Below are the code and all the weights of a small trained network. Each question names an input and a class and asks about switching units off, where a switched-off unit gives its printed mean instead of its output.

import numpy as np


def w(rows, s, z=0):
    codes = np.array(rows[::2]) - 128.0
    scale = np.full(codes.shape[1], s)
    scale[-1] = z or s
    return codes * scale


def norm(h):
    return h / np.sqrt((h * h).mean(-1, keepdims=True) + 1e-5)


def f(y):
    return y / 2 * (1 + np.tanh(0.7978845608 * (y + 0.044715 * y**3)))


def log_softmax(a):
    a = a - a.max(-1, keepdims=True)
    return a - np.log(np.exp(a).sum(-1, keepdims=True))


def net(x, mask):
    res = np.array(x, float).reshape(1, 7) / 4 @ E
    u = 0
    for l in range(3):
        y = f(norm(res) @ A[l][:, :-1].T + A[l][:, -1])
        res = res + np.where(mask[u : u + 6], y, B[l][:, -1]) @ B[l][:, :-1]
        u += 6
    return log_softmax(norm(res)[-1] @ U[:, :-1].T + U[:, -1])


A, B = {}, {}
E = w([
[1,4,175,221],'x0',
[109,156,76,135],'x1',
[122,140,123,127],'x2',
[218,28,178,230],'x3',
[140,116,142,138],'x4',
[118,135,105,116],'x5',
[114,139,97,116],'x6',
],0.005)
A[0] = w([
[87,150,167,148,18],'0.n0',
[46,72,58,103,134],'0.n1',
[106,186,108,65,246],'0.n2',
[253,87,44,186,231],'0.n3',
[145,109,185,120,42],'0.n4',
[194,223,163,93,1],'0.n5',
],0.0063,0.00067)
B[0] = w([
[164,49,61,154,129],'0.n0',
[89,111,94,147,206],'0.n1',
[157,80,253,225,235],'0.n2',
[67,217,146,174,252],'0.n3',
[158,175,125,61,129],'0.n4',
[55,141,45,154,227],'0.n5',
],0.007,0.0027)
A[1] = w([
[154,84,217,188,63],'1.n0',
[153,90,59,148,124],'1.n1',
[206,105,254,99,112],'1.n2',
[209,103,93,154,1],'1.n3',
[60,165,97,20,140],'1.n4',
[200,218,57,106,105],'1.n5',
],0.0083,0.0022)
B[1] = w([
[124,133,102,160,188],'1.n0',
[189,195,145,172,123],'1.n1',
[175,111,255,41,162],'1.n2',
[177,182,128,188,107],'1.n3',
[154,133,248,176,204],'1.n4',
[111,29,74,147,254],'1.n5',
],0.0073,0.0041)
A[2] = w([
[91,185,207,64,105],'2.n0',
[191,189,113,78,252],'2.n1',
[150,159,66,41,185],'2.n2',
[169,202,128,208,137],'2.n3',
[19,128,90,254,176],'2.n4',
[59,170,165,152,223],'2.n5',
],0.0085,0.0016)
B[2] = w([
[159,146,191,90,147],'2.n0',
[17,26,160,107,134],'2.n1',
[92,127,142,245,129],'2.n2',
[104,254,71,125,149],'2.n3',
[162,165,109,99,248],'2.n4',
[208,169,106,168,171],'2.n5',
],0.0089,0.011)
U = w([
[1,145,98,184,231],'0',
[124,175,146,45,252],'1',
[111,245,228,197,49],'2',
[159,173,111,107,94],'3',
[120,196,163,145,70],'4',
[187,156,100,64,46],'5',
[117,168,107,61,55],'6',
],0.0093,0.0028)

Each question gives the input, the list of numbers given to net, and the class t.
The units are the neurons (one row each of A and B). Each row of codes is followed by its name. A weight is (code - 128) times the scale printed after its matrix; where a second scale follows, it is the last column's (A, B and U).
mask holds one flag per neuron, layer by layer. A switched-off neuron (its flag False) gives its mean, the last column of its row in B, instead of its output. The means were averaged over made-up inputs and are rounded, as every weight is.
A unit's drop is (log p(t) with every unit on - log p(t) with that unit switched off) / (log p(t) with every unit on - log p(t) with every unit switched off).
The circuit of an input: a set's keep is (log p(t) with only the set's units on - log p(t) with every unit switched off) / (log p(t) with every unit on - log p(t) with every unit switched off). Starting from the 12 units with the biggest drops (on a tie, the unit counted first), units are removed one at a time, each time the one whose removal leaves the highest keep (on an exact tie, the one counted first), for as long as the keep stays at least 0.8.
circuit, biggest first: the units of the circuit, biggest drop first
unit that matters most: the unit with the biggest drop
k most important neurons: the k neurons with the biggest drops, biggest first
top k neurons in layer l: the k neurons of layer l with the biggest drops, biggest first
drop when u is switched off: that unit's drop, to one decimal
input [3,5,-5,3,2,-4,1], class 1: circuit, biggest first => 0.n2, 2.n4, 1.n5, 1.n4
input [6,-1,8,3,2,-1,6], class 3: top 2 neurons in layer 1 => 1.n5, 1.n1
input [6,-8,-4,-4,0,-8,8], class 1: unit that matters most => 2.n2
input [-7,5,-5,-3,-1,-2,0], class 0: circuit, biggest first => 2.n2, 2.n1
input [6,3,4,3,7,-8,6], class 5: 2 most important neurons => 2.n4, 0.n2
input [-7,-5,-3,-3,2,3,1], class 0: 2 most important neurons => 0.n5, 1.n5
input [-8,0,6,-7,0,-4,7], class 0: circuit, biggest first => 1.n5, 2.n1, 2.n2
input [-1,-2,-1,-7,-7,4,2], class 2: 2 most important neurons => 1.n4, 0.n2
input [0,0,-5,-7,-6,2,-7], class 2: 2 most important neurons => 1.n4, 2.n4
input [-8,-8,-1,0,-1,-2,7], class 0: 2 most important neurons => 0.n5, 2.n2
input [3,5,4,-8,8,7,1], class 2: top 2 neurons in layer 1 => 1.n4, 1.n5
input [5,4,1,-3,6,7,-2], class 5: 2 most important neurons => 2.n4, 1.n5
input [3,-4,-7,-4,-2,-2,2], class 3: top 2 neurons in layer 1 => 1.n2, 1.n5
input [3,-8,1,4,-5,3,-4], class 1: unit that matters most => 1.n2
input [4,0,-8,-1,5,-6,7], class 3: top 3 neurons in layer 1 => 1.n5, 1.n1, 1.n2
input [2,-8,-2,2,-5,5,-7], class 1: drop when 1.n2 is switched off => 0.4
input [4,7,6,4,0,6,7], class 1: top 2 neurons in layer 2 => 2.n4, 2.n2
input [-4,1,-8,-8,-5,-2,0], class 2: drop when 1.n4 is switched off => 0.7
input [-8,2,2,-1,3,8,2], class 0: drop when 0.n3 is switched off => 0.0
input [-8,-5,-6,8,-2,4,7], class 0: unit that matters most => 0.n3
